Below are the code and all the weights of a small trained network. Each question names an input and a class and asks about switching units off, where a switched-off unit gives its printed mean instead of its output.

import numpy as np


def w(rows, s, z=0):
    codes = np.array(rows[::2]) - 128.0
    scale = np.full(codes.shape[1], s)
    scale[-1] = z or s
    return codes * scale


def f(y):
    return y / 2 * (1 + np.tanh(0.7978845608 * (y + 0.044715 * y**3)))


def log_softmax(a):
    a = a - a.max(-1, keepdims=True)
    return a - np.log(np.exp(a).sum(-1, keepdims=True))


def net(x, mask):
    res = np.array(x, float).reshape(1, 8) / 4 @ E
    y = f(res @ A[0][:, :-1].T + A[0][:, -1])
    res = res + np.where(mask, y, B[0][:, -1]) @ B[0][:, :-1]
    return log_softmax(res[-1] @ U[:, :-1].T + U[:, -1])


A, B = {}, {}
E = w([
[116,126,135,124,128],'x0',
[52,112,39,138,55],'x1',
[139,129,122,135,136],'x2',
[162,80,100,22,189],'x3',
[116,126,133,121,119],'x4',
[134,129,124,130,125],'x5',
[127,126,127,128,130],'x6',
[78,247,128,80,153],'x7',
],0.012)
A[0] = w([
[96,82,92,190,60,106],'N1',
[98,178,115,132,175,189],'N2',
[92,86,36,126,96,225],'N3',
[126,151,133,99,155,91],'N4',
[90,136,114,141,122,30],'N5',
[130,148,20,104,118,175],'N6',
[127,155,192,201,154,173],'N7',
[137,158,144,147,124,185],'N8',
[52,98,42,93,119,180],'N9',
[111,195,79,145,109,84],'N10',
[133,136,141,180,113,176],'N11',
[167,29,139,171,105,253],'N12',
[140,101,100,49,125,247],'N13',
[158,97,147,113,118,109],'N14',
[69,148,38,200,96,63],'N15',
[163,155,202,110,126,226],'N16',
[133,156,102,132,79,64],'N17',
[118,254,137,100,143,234],'N18',
],0.015,0.0061)
B[0] = w([
[214,163,234,201,196,227],'N1',
[56,208,78,53,87,188],'N2',
[148,125,166,234,77,233],'N3',
[150,183,56,72,181,154],'N4',
[143,205,162,94,94,143],'N5',
[45,162,149,61,3,198],'N6',
[62,72,125,125,9,208],'N7',
[112,121,189,124,44,163],'N8',
[116,175,114,155,52,226],'N9',
[39,224,193,49,120,184],'N10',
[130,125,157,180,34,185],'N11',
[162,24,230,215,109,252],'N12',
[189,64,25,118,135,217],'N13',
[159,50,182,151,233,155],'N14',
[107,186,211,113,186,232],'N15',
[179,90,19,148,138,208],'N16',
[77,186,192,94,167,153],'N17',
[91,229,34,64,96,254],'N18',
],0.0084,0.015)
U = w([
[167,81,148,146,8,232],'0',
[82,183,63,117,50,236],'1',
[148,155,162,215,125,39],'2',
[75,205,146,72,110,3],'3',
[169,57,128,133,230,190],'4',
[144,197,67,41,174,61],'5',
],0.011,0.0057)

Each question gives the input, the list of numbers given to net, and the class t.
The units are the neurons (one row each of A and B). Each row of codes is followed by its name. A weight is (code - 128) times the scale printed after its matrix; where a second scale follows, it is the last column's (A, B and U).
mask holds one flag per neuron, in row order. A switched-off neuron (its flag False) gives its mean, the last column of its row in B, instead of its output. The means were averaged over made-up inputs and are rounded, as every weight is.
A unit's drop is (log p(t) with every unit on - log p(t) with that unit switched off) / (log p(t) with every unit on - log p(t) with every unit switched off).
The circuit of an input: a set's keep is (log p(t) with only the set's units on - log p(t) with every unit switched off) / (log p(t) with every unit on - log p(t) with every unit switched off). Starting from the 12 units with the biggest drops (on a tie, the unit counted first), units are removed one at a time, each time the one whose removal leaves the highest keep (on an exact tie, the one counted first), for as long as the keep stays at least 0.8.
circuit, biggest first: the units of the circuit, biggest drop first
unit that matters most: the unit with the biggest drop
k most important neurons: the k neurons with the biggest drops, biggest first
drop when u is switched off: that unit's drop, to one decimal
input [7,0,8,4,2,-6,-5,4], class 5: unit that matters most => N7
input [1,3,-4,-4,-6,-5,3,6], class 3: 2 most important neurons => N10; N15
input [8,6,-8,0,2,-7,-8,-4], class 2: circuit, biggest first => N1; N7
input [-8,0,1,6,8,4,-7,-1], class 4: circuit, biggest first => N7; N11; N18
input [4,7,2,-1,4,8,-5,1], class 3: circuit, biggest first => N15; N10
input [8,0,-6,6,4,2,-8,0], class 4: 2 most important neurons => N18; N7
input [1,3,-3,0,-1,-2,6,7], class 3: 3 most important neurons => N10; N16; N7
input [1,1,-6,-5,-4,7,0,-6], class 2: 2 most important neurons => N1; N6
input [-6,3,1,-8,6,-3,-2,1], class 3: 2 most important neurons => N10; N12
input [-8,1,1,-7,-2,0,-5,-3], class 2: 3 most important neurons => N1; N15; N6
input [-1,7,-1,-4,2,-7,5,0], class 2: 3 most important neurons => N1; N3; N18
input [-6,-7,2,1,-1,-7,-1,-1], class 4: 2 most important neurons => N6; N9
input [-2,-1,-3,3,6,0,2,5], class 5: 2 most important neurons => N7; N3
input [4,-4,2,-6,-4,-1,-5,1], class 1: circuit, biggest first => N12
input [-2,-8,-5,-2,8,-3,-8,1], class 1: drop when N12 is switched off => 0.4
input [-2,6,3,6,-4,8,-5,0], class 0: drop when N3 is switched off => 1.1
input [-2,-6,5,-6,-3,1,-4,7], class 1: drop when N18 is switched off => 0.0
input [1,-7,6,1,-5,0,-4,3], class 5: drop when N11 is switched off => 0.1
